Below are the code and all the weights of a small trained network. Each question names an input and a class and asks about switching units off, where a switched-off unit gives its printed mean instead of its output.

import numpy as np


def w(rows, s, z=0):
    codes = np.array(rows[::2]) - 128.0
    scale = np.full(codes.shape[1], s)
    scale[-1] = z or s
    return codes * scale


def f(y):
    return y / 2 * (1 + np.tanh(0.7978845608 * (y + 0.044715 * y**3)))


def log_softmax(a):
    a = a - a.max(-1, keepdims=True)
    return a - np.log(np.exp(a).sum(-1, keepdims=True))


def net(x, mask):
    res = np.array(x, float).reshape(1, 8) / 4 @ E
    y = f(res @ A[0][:, :-1].T + A[0][:, -1])
    res = res + np.where(mask, y, B[0][:, -1]) @ B[0][:, :-1]
    return log_softmax(res[-1] @ U[:, :-1].T + U[:, -1])


A, B = {}, {}
E = w([
[129,102,124,151,104,128,117,111,115,109,114],'x0',
[142,137,42,99,141,69,79,86,138,169,92],'x1',
[173,152,169,132,85,125,105,187,134,163,75],'x2',
[126,114,123,127,127,137,128,129,122,137,125],'x3',
[116,100,134,131,112,138,121,109,133,141,117],'x4',
[146,152,126,129,135,114,133,137,127,105,139],'x5',
[81,210,70,88,3,156,144,156,107,136,151],'x6',
[128,138,125,123,140,113,132,147,120,117,130],'x7',
],0.017)
A[0] = w([
[130,111,90,135,127,131,199,145,113,133,93,87],'N1',
[144,149,192,179,137,172,161,117,99,136,113,105],'N2',
[84,77,175,161,214,123,99,119,148,86,153,102],'N3',
[177,70,143,143,183,167,177,84,117,117,183,86],'N4',
[155,61,216,147,236,90,107,102,136,118,142,160],'N5',
[122,148,3,104,136,59,30,80,149,166,124,140],'N6',
[128,146,54,93,119,44,119,61,131,173,120,26],'N7',
[125,189,144,145,127,146,109,130,85,195,100,123],'N8',
[105,153,138,146,118,160,127,108,156,128,78,135],'N9',
[148,92,142,189,215,157,149,109,146,126,191,83],'N10',
[119,157,61,119,161,116,152,42,133,127,126,115],'N11',
[188,114,117,125,134,86,126,141,121,127,96,109],'N12',
[210,162,207,134,49,143,72,226,129,185,65,41],'N13',
[209,136,118,99,165,79,80,119,141,173,1,110],'N14',
[39,158,142,113,124,188,159,123,70,120,174,123],'N15',
[161,148,118,128,130,103,53,156,211,158,57,128],'N16',
[109,118,67,127,186,133,157,68,120,120,138,55],'N17',
[203,147,191,135,58,175,35,244,166,150,85,175],'N18',
[105,189,88,65,44,140,101,136,101,131,104,2],'N19',
[228,126,142,130,166,64,39,123,143,202,44,118],'N20',
[92,195,66,100,26,130,181,133,110,146,99,87],'N21',
[119,133,11,87,143,112,32,112,163,127,114,22],'N22',
[112,106,122,118,99,74,149,139,119,161,150,92],'N23',
[74,163,70,97,18,152,145,148,117,116,205,163],'N24',
],0.0088,0.015)
B[0] = w([
[109,90,130,84,142,154,151,157,165,145,125,122],'N1',
[116,122,141,141,202,72,118,144,184,112,113,159],'N2',
[128,143,153,153,131,146,85,186,96,167,164,195],'N3',
[115,159,125,126,115,110,114,114,153,142,171,173],'N4',
[160,54,202,97,103,89,74,188,142,202,149,255],'N5',
[197,7,216,85,211,26,65,189,219,151,135,230],'N6',
[93,166,201,225,30,134,66,181,103,203,166,168],'N7',
[127,118,100,127,111,119,131,110,137,106,186,149],'N8',
[159,138,115,144,102,92,113,117,109,104,144,136],'N9',
[144,170,142,143,79,79,120,99,110,157,190,182],'N10',
[167,81,212,102,112,127,143,182,124,134,137,175],'N11',
[100,144,84,73,145,163,143,100,152,147,101,148],'N12',
[111,115,220,197,74,88,30,220,90,176,222,194],'N13',
[99,196,61,78,166,182,210,68,103,80,109,201],'N14',
[61,166,136,160,119,121,170,128,116,96,103,179],'N15',
[89,182,73,113,54,223,170,130,125,114,79,177],'N16',
[148,97,145,107,160,149,152,168,204,99,106,156],'N17',
[238,97,135,88,170,121,124,189,189,186,102,231],'N18',
[243,43,150,47,196,95,185,108,243,119,17,171],'N19',
[63,159,19,114,146,193,227,54,107,82,62,216],'N20',
[177,67,181,126,130,68,74,165,137,152,156,210],'N21',
[94,162,177,168,2,122,50,157,71,150,193,169],'N22',
[199,122,91,112,156,145,165,93,148,130,92,127],'N23',
[35,222,91,199,95,139,136,91,27,77,128,243],'N24',
],0.0074,0.021)
U = w([
[118,128,168,130,109,146,68,114,74,131,211,253],'0',
[241,58,162,84,214,133,126,106,197,117,73,24],'1',
[31,195,36,104,155,231,254,19,72,47,59,91],'2',
],0.0094,0.0041)

Each question gives the input, the list of numbers given to net, and the class t.
The units are the neurons (one row each of A and B). Each row of codes is followed by its name. A weight is (code - 128) times the scale printed after its matrix; where a second scale follows, it is the last column's (A, B and U).
mask holds one flag per neuron, in row order. A switched-off neuron (its flag False) gives its mean, the last column of its row in B, instead of its output. The means were averaged over made-up inputs and are rounded, as every weight is.
A unit's drop is (log p(t) with every unit on - log p(t) with that unit switched off) / (log p(t) with every unit on - log p(t) with every unit switched off).
The circuit of an input: a set's keep is (log p(t) with only the set's units on - log p(t) with every unit switched off) / (log p(t) with every unit on - log p(t) with every unit switched off). Starting from the 12 units with the biggest drops (on a tie, the unit counted first), units are removed one at a time, each time the one whose removal leaves the highest keep (on an exact tie, the one counted first), for as long as the keep stays at least 0.8.
units of the circuit, in order: the units of the circuit, biggest drop first
most important unit: the unit with the biggest drop
k most important neurons: the k neurons with the biggest drops, biggest first
drop when u is switched off: that unit's drop, to one decimal
input [0,8,5,8,-2,2,3,5], class 1: units of the circuit, in order => (N6)
input [3,4,-7,-2,7,3,0,-1], class 1: 2 most important neurons => (N6 N24)
input [-2,-6,0,0,-1,-1,-5,6], class 0: 2 most important neurons => (N6 N19)
input [1,0,-4,-1,7,1,1,-7], class 2: 2 most important neurons => (N5 N13)
input [4,5,2,-1,-1,-3,-4,5], class 2: 2 most important neurons => (N20 N14)
input [-3,0,1,7,1,-6,0,1], class 1: 3 most important neurons => (N24 N20 N14)
input [-1,1,2,-3,3,2,1,-3], class 1: 4 most important neurons => (N24 N20 N14 N22)
input [3,6,4,5,5,0,-1,0], class 2: 2 most important neurons => (N20 N14)
input [-4,4,-8,0,-5,-6,0,4], class 1: 3 most important neurons => (N6 N17 N24)
input [-3,3,1,6,8,-1,-7,5], class 2: 2 most important neurons => (N20 N14)
input [-2,0,1,2,-5,3,0,2], class 1: 2 most important neurons => (N24 N20)
input [-3,6,1,-2,7,-1,-8,-4], class 2: 4 most important neurons => (N20 N14 N16 N18)
input [-2,-3,0,6,-5,-2,-7,-6], class 0: drop when N19 is switched off => 0.4
input [7,5,8,1,5,-6,5,-7], class 1: most important unit => N19
input [2,8,3,0,2,-3,3,6], class 1: drop when N19 is switched off => 0.7
input [6,-6,-3,4,-4,-7,-7,6], class 0: drop when N19 is switched off => 0.0
